[ -70   99 -173  135   77   53 -200  133 -106 -399   29  137   10   96
  343 -151  -86 -310 -141  227 -135   95 -195  -52   -7  -86  178   47
 -441 -189  -51 -145   85  -70   68 -329 -173   57  208 -284 -181  467
 -143 -157  119]  [112]
[  13  103 -130   52   58 -146  -10  146 -215 -120   82  143  123   -1
   50   12   57   30 -118   25 -125   16  -31   33   16  -42  220   82
 -137  -22   28  -43   91 -181 -103 -381  -53  -66  229 -232 -226  254
  121  -66   72]  [108]
[  52 -145 -352   22 -184 -137  265  -95 -115  172 -274  -66  -55 -232
 -188 -104 -299   21  182 -243   94 -148 -325 -188  -73   62  -89 -219
   50  -84  -53   22  -92  -19    7   11   13  113  173   67   -3   64
  -82  319  -71]  [90]
[-129 -112 -131    1  -61    7 -156   97   88  178  134 -112 -108   29
   47  -50  -80  -53 -127  140  141   45 -127  -25  -26 -107   66 -142
  -76  -44  -35 -167   13  -83  154  -24 -184  111   44  -34   74  184
   37 -100   73]  [94]
[ -38 -129 -133  110 -108  -92 -105   89   63  356  160 -117 -134  -50
  -55  108 -133  -56 -113   94  196   49 -321 -102 -138    4  -30 -272
   19  -72 -104 -150   88  -81  111  -79  -85  285  237  -51  -47   43
  -38   97   19]  [111]
[ -64  -43   48 -293   54  173  273   33  -97 -198 -218 -122  186 -153
  -47   -9  -97  125    8  -40  104 -202   77  204   16  -79  -92   12
  199  118  -54  193  129  104  -38   12  248 -105  -24  136  419 -202
    1 -298  -50]  [90]
[  18 -118   40   27   43   -3  -79 -163   45   41 -116 -143  -72  145
   81 -284  129   91 -177   27   -5  -35  111   94  -10  -64  138  258
  -31 -119   86   85 -119  -30  248  101  -46 -184    7  135   71   70
 -247 -269  -42]  [111]
[  38  -53  -69   33   76  -32   12    3 -165  103  -72    2 -161   86
  122 -123  191   97  -91  -47 -114  179   40   76    2  -30  167   33
  -92  -53  207   93  -40  -14  -34  -53  107   39  144   28 -147 -175
 -101 -161   22]  [105]
[-139  -31  119 -271  146  196   85  132  186 -157 -179 -112  169  -39
    3  -45   31  -21   23  -37 -145  -55  -24  252   49 -103  -21  238
    8  210  -58 -118  -74 -109  -75  -78   13   25 -131   67  383   91
  -75 -367  160]  [101]
[-100 -172  -72  118  -18  -17 -138   98   32  244  157 -212 -137 -113
  -10  -16  -77  -22 -117   28  200  103 -212   -3 -195  -11  -15 -275
  -12  -34  -37 -105   36  -21  100   -4    4  262  122   56    9  -61
    7   25   19]  [108]
[ -58 -188 -241  -56 -255 -177  363  -71   77  309 -125  -46   50 -222
 -212 -236  -68  298  -67 -218  -26 -297 -138  159  112   68  203   84
   44 -163  107  -30 -331 -215  113   62 -331 -243   33   67   39  319
 -197  117   27]  [94]
[   0   37 -167  -48   11  -53   38   70 -189   -2  -23  116 -117  101
  138   -5  -19   -6  -83  -48 -122  100 -113  -71   22  -85  187    5
 -156  -45   64  -33   75  -96 -102 -239  -41    4  136 -173 -211  120
   52    6   65]  [111]
[-112 -150  -80  -49    3   66   18  128   94  224   21 -196  -26 -130
  -80   27  -81   -5  -35   28  127   14 -244   56 -103  -11  -71 -185
   79   82  -49 -113   24  -57   -8   -1   27  260  103   52  195  -69
  -28  -48   96]  [108]
[ -68   18 -150 -167   72  141  290  158   16 -207 -351 -114  276 -141
 -122 -159   45   54  134  -59 -169 -125   24  317   38  -36  -70  141
   71  227   52   88 -153  -56 -248  -57  104   55   70  126  437    7
 -126 -267  180]  [108]
[   4 -101   65  -82  -72  -29   48   36   46  134   83   35   -4  -35
   11  109   60   69 -208  143   32  -57  -44  128   93  -35  146   17
  -10 -130  -22  -71   40  -99  211 -109 -172 -105   45  -41  -22  130
 -167 -219  -18]  [101]
[ -55  -23 -338   -6 -183 -110  289   -2  -87   61 -178   40  -58  -97
   16 -237 -185  106   -2 -250 -131 -138 -236   47   21   43  139   -1
 -115 -162   77   27 -199 -103 -110  -60 -189  -88  148  -53  -72  227
 -142  182   57]  [90]
[  99    5   -7  108  113  -31 -125  -90  -26  -65 -185 -190    7  194
   -8 -291  243  126  -42   73  -83   26  365  188  -42  -93   64  279
   81   68  115  210 -170    3   73   89   44 -160   41  246  128  -45
 -147 -374  -43]  [108]
[-156  -46  -27 -267  143  231  156  141  147 -100 -205 -193  227  -99
  -96 -100  -30   52   84   79  -41 -155  -25  237   65  -73  -66  131
  162  276  -36  -55  -62  -81 -116   27   37   35  -47  101  496   41
  -40 -356  169]  [94]
[ 105   67 -179  -80  190  167  174  -13  -16 -349 -514    1  167   26
  -21 -171  -29 -127  306  206 -270 -104  -26   -8  155  -28  -56  220
   15  169  -25   18 -130  -22  -78  -43   28   13  120   59  165  198
 -328 -305   71]  [105]
[ -96 -106 -151  128  -87  -86 -107  138   81  324  141 -187  -84  -90
  -81   65 -188  -69  -61  -11  211   45 -367  -81 -226   11 -114 -290
   34    0 -132 -142   79  -70    8  -83   13  391  271  -27   56  -12
   35  146   54]  [112]
[-114   67 -152    0 -105   34  281  211   87  -47 -166 -127   -6 -107
  -58  -39 -236   79  155  -44  -81 -104  -95  150  -52  -39  -89 -177
   60   95  -84   25 -162   44 -176    2  -58  130  124  140  138   66
 -124   -3   33]  [105]
[ 137  -79 -376   30   42 -267  192 -287 -159  180 -483  -12 -131   27
 -173 -361 -168   89  322 -553 -257  -58 -291 -407  -48   40  105  273
  -30   64   87  -58 -294 -239 -161  -62   21  -21   95    1 -299  254
   20  464    1]  [112]
[ 134 -108  -53  165  133  -22  -89 -129 -189 -167 -264 -130  -33   19
   56 -345  289   11  -34  -90 -105  159  246  154 -105  -39   86  174
 -132  -52  207  221 -171   51   93   25  180  -47   35  238    2 -134
 -216 -247  -46]  [108]
[-115 -294 -103  120   20  134  -42  177  -94  291  213 -109 -267 -269
  171   45   52 -101 -244  120  156  297 -438  101 -157  111   71 -511
 -198 -205  143 -113  108   50   72  -19   79  446  227  -35 -131 -318
 -234   -5  109]  [101]
[  46  -92  -71 -143  -68  -47   47  -76  -45  146  -60   62  -85   17
   25   65  -94  -18  -86  -42   19  -48 -204  -88   53  -27   73   33
  -11 -107  -60  -70   86 -102  103 -117  -94  -50   48 -101  -42  100
  -71  -25  -25]  [90]
[  53 -104   41 -224  106  -48   33 -304    5  126 -136   87  -83  258
   64  -52 -185   60  -76  152   71 -243 -231 -520  213 -116  209  284
   29 -147 -109 -178  190 -146  416  -41  -68 -313   78 -216 -207  413
  -65  -61 -107]  [101]
[ -37   66 -222  -90   50   85   25   -1 -257 -425 -180  131   69   99
  242 -160 -187 -182  -32  165   31  -74  -75 -214   86 -174   98   15
 -258 -136  -38   37  218   58  116 -210   72  -86  174 -210   12  307
   11 -159    7]  [92]
[ -67   54  -96 -248  -85   77  212  114   55  -40 -171  -36   75  113
  -40   25  -86   88    5  126   12 -161   90   76  131 -192  -18   24
  106   99  -54   51   33    2  -10  -26  -43  -93   41   41  317  124
   -2 -258   55]  [94]
[ -51  -30   46 -236   18  114  177  -80  168   40 -168  -35  -65  172
   67  -55 -157  102  -50  173  -51 -227 -110  -75  174  -98  102  190
   90  -37  -89  -77   -9  -53  183   75 -174 -232   -6  -13   81  259
 -242 -221   -9]  [101]
[  83  262  -55  -18  -74   -9  225  213 -105  -80  -76   15 -190   74
   14  420 -452  -21  192   78  -41  -30 -199 -173 -141  -64 -214 -382
  221  130 -342   75  248  165 -299 -190   71  170  253  -17 -194 -112
   26  160 -152]  [90]
[ -38 -102 -181  106  -95  -88 -193   56   26  237  131  -95  -97  -23
  -15   22 -139 -116  -85   79  179   49 -249  -98 -119  -25  -19 -190
  -35  -67 -107 -143   68  -93  115  -98 -124  230  176  -68   -3  123
   20   44   17]  [92]
[  77  -96   28  -35  -62  -81  -11  -48  -69   18  -18   -8   91   23
  -42  -23  184   98 -203  133  105  -68  219  131   74 -109  119   99
    7 -119   46  104   44  -34  283  -72  -23 -199   52   64  100   75
  -89 -319  -75]  [94]
[  76   44 -117 -183   61  143   55   -4  -85 -248 -312   42  -29   89
   88  -15  -58 -144  133   52 -173   32   34   23   86 -123  -11  119
  -36  110  -49   26   -2    4  -84 -105  -43  -24  -77   24  118   83
 -114 -235   15]  [92]
[  20   45   43 -170  -87   23   85 -115  132   28  -61   59  -87  276
  120   26 -188   70 -161  272  -17 -260  -54  -92  185 -116  152  226
   74 -152 -160  -39   68  -64  270  -15 -319 -340   45 -102  -32  384
 -264 -222  -94]  [112]
[-115   91   22 -421    6  176  374  188   66  -27 -174 -110  273  -21
 -155  148 -108  231   23   70   32 -300   71  293  110 -111 -120   91
  395  306 -107  139  133  -13 -239  -34  131  -78   63   62  572 -141
   62 -362   76]  [92]
[   9  -68   -3 -224   62   60   49   52   22   10 -198  -33   70   30
  -55    3  167    1   17  -63 -104   58   84  152   78 -126   13  169
    7  157   54  -26  -43 -103  -42  -97   56   31  -75   73  258  -27
   -5 -298  108]  [101]
[ 233  163 -249   36  -19 -334   18  -73 -156   36 -228  218   26  189
 -121   76 -101  -62  178 -182 -256  -33 -172 -348   32  -45   75  259
  -37   58 -121 -105    8 -277 -153 -409  -94  -24  253 -236 -349  404
  104  225   -4]  [92]
[ 243  -87 -101 -198   61  -59  157 -124 -530  235  -24  264 -400   19
  152  227  133  162  -99 -170 -174  270  -41  -78  110   31  327  -96
   20  -77  233  124  192  -45 -182 -199   44 -158  -28 -142 -574 -382
   66   62 -127]  [90]
[-108    8 -240 -383   84  301  521  -29   33 -195 -675 -158  110  102
  -21 -326 -178   93  246  -56 -125 -266  -96   -9  137 -132 -138  177
  137  206   71  188  -96  106 -197  201  274  -10  105  156  573  -49
 -232 -212  159]  [111]
[-179   45 -112 -148   31  106  119  175  -62 -178  -33    1  105   56
  140 -105  -69   29 -121  149   37  -89  -31   48   80 -159   97  -25
 -113  -20   27    8  126    5    8 -119   61  -31  170 -116  190  159
   45 -252  123]  [101]
[  45  -45  -46 -146   22  -11   91  -46  -85   83 -143  -14  -76   30
   -4    2  -17   69   -6 -143  -76    4  -54   21    2  -43   60  101
   64   53   10   29    9  -74  -73  -83   20  -41   -3   15    4  -54
  -16  -63  -13]  [92]
[  98 -108   27  126  147   43 -129 -150 -145 -178 -191 -179  -51   -6
   90 -317  195   29  -59  -48  -53   99  245  216 -120  -14   71  181
  -36  -35  129  221 -139   73  111   80  116 -105  -47  257   48 -168
 -224 -304 -107]  [92]
[ -22  -85 -113  -24  -29  -20  -79 -116   34   97  -31  -12  -60  136
  112 -172  -71  -27 -172  123   53 -100 -170  -99   58  -44  138  147
  -81 -183  -17  -70   25 -106  239  -24 -165 -104  134 -113    4  267
 -175 -131   13]  [92]
[ -46   73 -162   -1  -10 -132   31   35   28  -42  -53  105  123  136
   43 -140  -68    8  -80   90 -105 -161 -154 -123  119  -74  184  220
 -152 -104  -34 -143  -16 -213   93 -226 -178 -125  252 -232  -83  517
  -50  -78  105]  [101]
[ -17   61  -21  -68  -24   81  137  175   85  -74  -93  -53   -7  -21
  -23  164 -180  -36   83  169  -46  -61 -100   47   -1  -74  -84 -138
   82   97 -180  -58   30   20  -49  -91  -81   93   84   44   74  101
 -129 -128    2]  [101]
[-138 -167 -174  169   61   12 -184  101  132  476  194 -236 -172   10
   28  -66  -98  -52 -164  175  183   92 -530 -131 -190   93  -18 -239
   23  -46  -15 -207   83 -114   37   28    7  437  404 -108  -11  -55
 -124   71  164]  [111]
[ -18  -15  -84   -7  -36  -14 -150   12   62  -67  -70   -7    2  164
   86 -139   60  -88  -67  169  -10   17  123   32   92 -168   86  130
 -150  -61    0  -52  -64  -61  217  -64 -160  -48   24    7  121  279
  -90 -316   29]  [105]
[  12 -120  -94 -169  -76    3  174   16 -236   84  -62   82 -163  -80
   77  153 -114  -22  -81 -136   86   81 -215 -127  -21  -81   58 -227
  -91 -101   11   14  212   36   16 -172  138  102   73  -86 -106 -125
   39   91  -43]  [112]
[  81 -143  -21   20   42  -55  -84 -145 -139   73  -78  -73 -124   21
   41 -156  126   66 -107 -101    1   86   98   54  -47  -42  146  118
  -31  -66  110   85  -55  -41  135   -9   12  -99  -42  103  -76  -63
  -75 -130  -86]  [112]

[ 112 -109  124   76   84  287  118  127 -239   66  101 -173   40 -302
  -83  150  203 -184   -9  -61   25  167  -17 -198  -67  -23 -178  -53
  -16   15 -111 -122   -9  148 -246 -263 -219 -311  230   21 -241  -94
  -25 -174 -275]  [54]
[  91 -122   -8  -95  117  -46 -116  286 -157   -3   35   50  251   38
 -132    3 -111 -142  -67  196  122  -67   11  113  -82 -148 -229  -57
   31 -112   48  -93   38  -16  160 -229  -12 -134  143  -71 -194  -10
   -1 -144  -91]  [57]
[ 269 -251  428  196   12   31  -42  227 -177 -248 -298  159  158 -259
 -204  130   24 -289  -11  135  142   32 -196 -141 -320   -7  -12 -141
   43   12  -76  -42 -103  -98   51 -365 -117 -185  371 -169  -64   -2
  191  166  228]  [46]
[ -26  131  -28   91  -82 -103  181 -106  333  -65    0  -91  -65  -94
   28 -180  116  -32   63   86   46  160   50  254  148   29  152   31
  148  -95  109   61  -36  186   51   71 -116  160 -328  -13 -190 -178
   86   88   98]  [43]
[ 118   88  -49 -134  240   13 -245  246 -120   71  -54  -82  -65 -168
   22  255 -141   83  153   64  -96 -166 -189 -109   10   67    8 -117
   49   80  -57  -88  -40 -103  -63   20  -71  -38  208   47  137   65
   62 -110 -107]  [46]
[  57 -278  266 -201  -62   66 -240   92  -16 -271 -308  -24  123   37
    3  135 -272 -110   22  111  -40 -133   92  -55 -154  222  -86   81
   63  171   38   89 -164 -193  218   39  254  143  238 -196  106  147
  129  -52   80]  [43]
[ 101  168   17  209  -11  -76  102  166   13   70   14  -35   11 -238
  -88  -46  117  -90   54   16   72   49 -104   21   -5  -37   74 -202
  102  -37  -29 -135   -6   62 -137 -214 -187  -42   42   -7   90 -116
  102   24    1]  [55]
[  13   10 -108  127  116  188  286  108  115  -33  328 -351   24 -180
   77 -149  263   -5   71   76   43  332  127  -78   84  -21 -229  -46
   68 -191  182 -127  228  205  -20   87 -170   12 -181  208 -261 -198
  -35 -263 -411]  [48]
[ 141   30   87   -6   77   -7 -238  275 -110   33   -9   53   74 -138
   50  107  -69  -86   54  246   40  -83 -100  -45  -53   83  -33  -88
  152  162   51  -92   37  -79  -54   37 -134  -23    2   26   36   33
 -101  -24  -26]  [48]
[ -50  181  110 -148 -140   68   68 -164  -68   16 -282   10   21   40
  122  112 -169  142   23 -208   13 -326   -4  -12 -116  135  255   46
  125  208  -88  148 -312 -127   -1  116   41  324   67 -125  346  125
   92   45  194]  [46]
[ -58  267 -126 -138  111  101   32  -63  -48  213   27 -170 -269 -104
  133  139  163  205   61 -193  -20 -148 -128  -51  211   88  176   38
   45  145  -83   21 -134  111 -177  101 -146  120  -69  120   66   68
  -72 -138 -137]  [42]
[   0 -271  208    4  -24   78  138  -20  -10 -169  -80   31  183    2
  -94  -11   24 -192 -215   50  147   40  136   81 -181  -92 -153  184
   66 -103  106   20 -122   46  208 -184  123   27   67  -81 -356  -60
   37  -89   21]  [48]
[  87  -70  208 -203  -18  234  -56   96 -261  -98 -176    8  125   45
   83  206 -147   39  -65   18   78 -134   18 -138 -210   51  -61   34
  103   92  -49   33 -139 -112   82  -34  -16   36  124  -58   25  136
   45  -95  -43]  [55]
[-210  266 -160 -146   45   13   49 -251  164  252  -94  -40 -184  -17
   92   92   31  204  -66 -162   20 -231  -17  183  147   45  271  195
  126  154  -20   46 -279   80   -7  150   77  288 -233   46  -22   57
  -69 -112   66]  [54]
[  96 -118  278 -103  -40  211   94 -108 -102 -177 -230  -67   23   -4
   29  124   13   13   49 -116  119   32  -20  -38  -73  113   18   91
   48  -45  -45  129 -190   90   67  -77 -112   19   88  -69 -185   40
  111   46  104]  [46]
[ -35  -31   48  -27  -56  -18  216   25  -59 -121  -12  -64   67   36
   16 -100   91  -72 -124  -50  144  -17   97   44  -55  -88  -50   74
   65  -79   22   69  -87   57   75  -94   31  121   17  -67  -84  -51
   18  -23  -15]  [56]
[  39  169    1   51   18  -50   70   71  -74  173  102  -78 -155 -100
   -6   62  180    0  -52 -113   73   49  -38  122  213    7   51    1
   98  -35  -49  -86  -65  209 -246 -216 -242 -102 -110   89 -113  -77
  -65  -70  -90]  [42]
[ -25  156   33 -171  -57  140   38  -19 -180   89   -7 -141   -3   36
  205  143  -93  131    7 -166   37 -124  101  -43   21  137    5   90
  159  103  -35   25 -154   25 -169  103  -55  139  -39   48  121   42
  -97  -98 -108]  [56]
[  89  -66  149   87 -118 -116  134  146   49 -225   32  -19   50    8
   -9 -184  123 -164  -79  137  110  117   83   97   13  -26  -58  -14
  102 -107  137   41   58   69  102 -105  -99   82 -115  -50 -102 -101
   68   36    5]  [57]
[ -76  239  -64  -99 -210   83   -6  -30   -5  162  -55 -132  178   47
  134 -100 -150   67  146 -114   89 -205  125   17    4  199   29  -72
  161  186   32  -19 -122  -19  -60  135   78  305    5  -74  369   68
  -54  -86  -31]  [57]
[ -11  106 -125  176    3 -192  107   82  193    9  -71  -35  197 -111
 -149 -299   77 -120  172   70  258   15  -78  181   -4  -66   17 -179
   67 -148   59  -68  -13  103  142 -131   33  134   57 -116   -7 -111
   74  115  179]  [56]
[ -54   13  -67  -53   -6  188  177   99  -36  -17  169 -179  137   33
  120 -133  137   -4  -55  147  185  188  185   28   16  -29 -180   19
  122  -32   59  -31  111  127   53   76 -113   19 -273   54 -231  -46
 -160 -185 -252]  [43]
[  44  152  -25   27  102  -28  -31  146  -35  119  -38  -80   22  -21
  -28   41  -32  142  136  -23   36  -90  -75   59   99  126   70 -185
   47   69  -26  -79   21  -50   -6  -11 -189   59  -31   33  253   94
   25 -149  -18]  [57]
[  60  -56  160  105  -88 -208  -85 -102  318 -104 -175  -87  -32  -90
  -60 -106  -33 -128  255  -15    5   55   -6  268  219  303  117   28
   81    7  123   85 -115  139   11   25  -29  147  -16 -101  -36  -88
   82  160  283]  [54]
[ -17    5   19 -178   53   92  -75  186 -299   54  -66 -100   44   35
   48  145  -62   45  -46 -107   66 -214   18 -139  -47   67  -91  -23
   28  168 -118  -29 -109 -108  -55  -73   64   42  234  -46  240  169
  -72 -196 -147]  [46]
[  76  197   15  131 -119  111  274  173 -197   16   68  -97  210  -93
   40 -158  126  -47   69   -4  211   76   25 -102 -125  -57  -39 -248
  112  -26  -66  -59   68   49 -123 -102 -274    5  -18  -43  161  -69
    0   18  -88]  [56]
[  27 -121  151  102  -66   84  122   -6   92 -126   -6  -98  199  -47
   48 -123   39 -116   18   67  210  140  129   52  -87   82 -149   83
  166  -97  186  -36  -20  112   99    8   38  129  -50   22 -224 -105
  -56  -19    8]  [55]
[  17   48   54   -5    3  192  229  -54  -86   33   34 -133   70   -4
   47  -14  153   47    3  -91  243  168   54   73   37  -12  -73   50
  105 -162  -11  -17  -53  247  -37 -113 -218  -54 -149   63 -325  -71
  -64  -57  -66]  [46]
[  27  163   37  -57    6 -127 -132   56    4   75 -138   78 -106  -49
   36   88  -29   38   -3   15   34 -222 -132   91   64   74  200    4
  129  150  -10   17 -159  -36  -27   -1  -44  152  -37  -22  134   71
    0   40  139]  [42]
[ -12   61    6 -228   23  281    0  -56 -122  110   76 -318 -192  -96
  167  243   34  108   32 -255  -91    2   82 -145  153  168  -91  156
   68   44  -30  -32 -157  169 -243   15   -5   10   88  128  -83   -2
  -28 -251 -345]  [42]
[ 148 -171  392   53   86  116   87 -182  -15 -139 -143  -62    5  -10
   79  218  -48   79  110 -118   66  128    5  138   49  270   44  195
  122  -86   82  115 -131  130  -34   67 -314  -14 -111  108 -318  -45
  -35   50  201]  [46]
[ -72  134   -8 -179 -124  -32   23   78 -192   52  -87   99  272  261
  111  -60 -193   63 -133   38  259 -240  144  165 -119  -42  -21   41
  198   58    2   38 -124  -78  122   12   42  210 -135 -101  118  103
 -135  -28   93]  [56]
[  64 -175  161  -64  128  -12   51   28  -34 -194  -52  -88  -18   23
   28   91   -3   -1  -14  -10   43   38   26   66   30   57  -74  146
   43 -116   76   89  -61   48   99    1  -58   36   22   33 -229  -27
   20  -42   17]  [56]
[ -43  -24  -79  206  172   12  294  -82  214   75  -11  -64  149 -271
 -254  -19   31  -88   -5  -16  -35   67  -13  166 -124 -190   52  -60
  -17 -157   -7  -92  -80   42  102 -180  -34  -57   99  -54 -213 -202
  214 -138   17]  [43]
[  21 -171  340   16 -339 -104  -12 -162  194 -240 -234  -27   98   74
   31 -137 -100 -217   44  -44   94   28  212  224   50  303   18  187
  166   50  158  159 -212  101   60   -5  134  248  -31 -191  -46  -55
   41  176  287]  [54]
[ 198 -171  266   96   18  -73   62   47  135 -323 -117   11  -13  -98
  -53  -56  110 -149   62  166  106  196  -91  112    3   18    9   30
   78 -213  137   93   -6  137  168 -103 -182  -12  -49  -30 -369 -134
  167  179  178]  [55]
[  14  152  -74  -46  118 -237 -121  102   38   95  -59   66    7  -18
    2   68 -160   46   28   60   23 -210  -87  217   59   -7  116    4
  138    4   36  -21 -108  -43   16   15  -23  117  -34    1   55  -19
  -10   24  139]  [56]
[ -85  -39  102  153 -114    4  286 -344  447 -144 -121 -236  101  -37
   23 -219  -21   33  242 -148    2  101  173  212   78  276  110   87
   82  -64  215  134 -101  106  164  254   45  395 -132  -40    8 -126
  135    6  191]  [54]
[ -25   21  -42 -185   80  176  140  119 -263    2  163 -271  -50   71
  153   70  115  107  -47 -137   77   46  127 -105  110   26 -191   69
   32  -42  -40    9   16  113 -109    6 -114   -9  -22  106  -70   29
 -127 -243 -340]  [56]
[  23  -76   -7  -35  123 -115   -9  302 -216  -28  127  -62   44   39
   -1   -4   74  -88 -131   66  140  -16   52   37   54  -67 -200   18
   52  -43   15  -60   54   21  -23 -148  -38  -63   49   31  -78    0
 -155 -139 -156]  [56]
[  89 -106  148   16  155  233  213  -10 -173  -16   69 -118  -30 -133
  -20  152  207  -12  -64  -94   62  123  -39  -66  -12  -53  -77   78
   -8  -99  -30    3  -36  160  -70 -146 -278 -172   39  101 -365  -65
  -14 -152 -160]  [42]
[  55 -222  128 -155  -77   20 -135  217 -120 -162 -114   56  391   74
  -51   18 -350 -200 -117  174   54 -189  173   -3 -325  -59 -263   30
  114  -12  121  -48  -93 -203  252 -119  313  100  310 -180   37   16
  103 -127  -45]  [42]
[  84   95  -11  -63  218   11  -93  186 -246  188   67 -175 -314 -200
  -33  284  168   55   40 -210 -124  -99 -190 -119  249   89   48  -67
  -69  129 -184  -72  -70   70 -334 -195 -238 -195  228   97  110   65
  -23 -201 -230]  [42]
[ -34  123  -39 -267   -7  152  -80  173 -320   62  -65  -98  176  200
  181   40 -134  172   57  -26  200 -218   67  -97  -42  125  -98  -65
  103  170  -76   20  -39 -104   33  126  -18  163   11  -33  284  232
 -170 -151 -108]  [56]
[ -31  230   20   30 -157 -185   49 -156  225   75  -41 -139 -225 -102
   85  -12   -4   25   96 -230 -117 -104   30  173  251  214  237   82
  144   67   68   56 -213  122 -209   50   -2  271  -61    6  197 -106
   85   55   89]  [42]
[  34   -5   10   -2  137 -124 -152   60   15  185  -59   74  109 -158
 -150  229 -281  -97  -29   18 -145 -204  -17  208  -53  -19   36   32
   84   51   -2 -108 -176  -83  -69 -142   28  -80  182  -54  -29  -80
   62 -117   62]  [54]
[-163    2 -194  -12   84 -119    5  -49  173  201  -45  -19  176  -85
 -188  -53 -110 -120  -47  -16   53 -154   66  279  -11 -107  -17   64
   37  -11    8  -91 -187   37  101 -149  257   62  137 -126 -125  -82
    7 -147   46]  [43]
[  79   18  -66   -1  151   15 -239  365 -140  159   83 -132   -7 -210
  -66  114   41 -111   82  132   22   42  -68  -62  107   81 -153 -167
   45  127  -88 -218   69   29 -193 -172  -87 -228  138   20   32   25
 -105 -187 -237]  [43]
[  67  -27   49  117   59   20   78  167  -80   53   68   83   43 -272
 -129   58  161 -257 -214  155   79   64  -54   10 -140 -240  -52    6
   95  -33  -24 -132  -50   86  -82 -302  -92 -199   43  -21 -331 -156
    3  -41  -86]  [54]
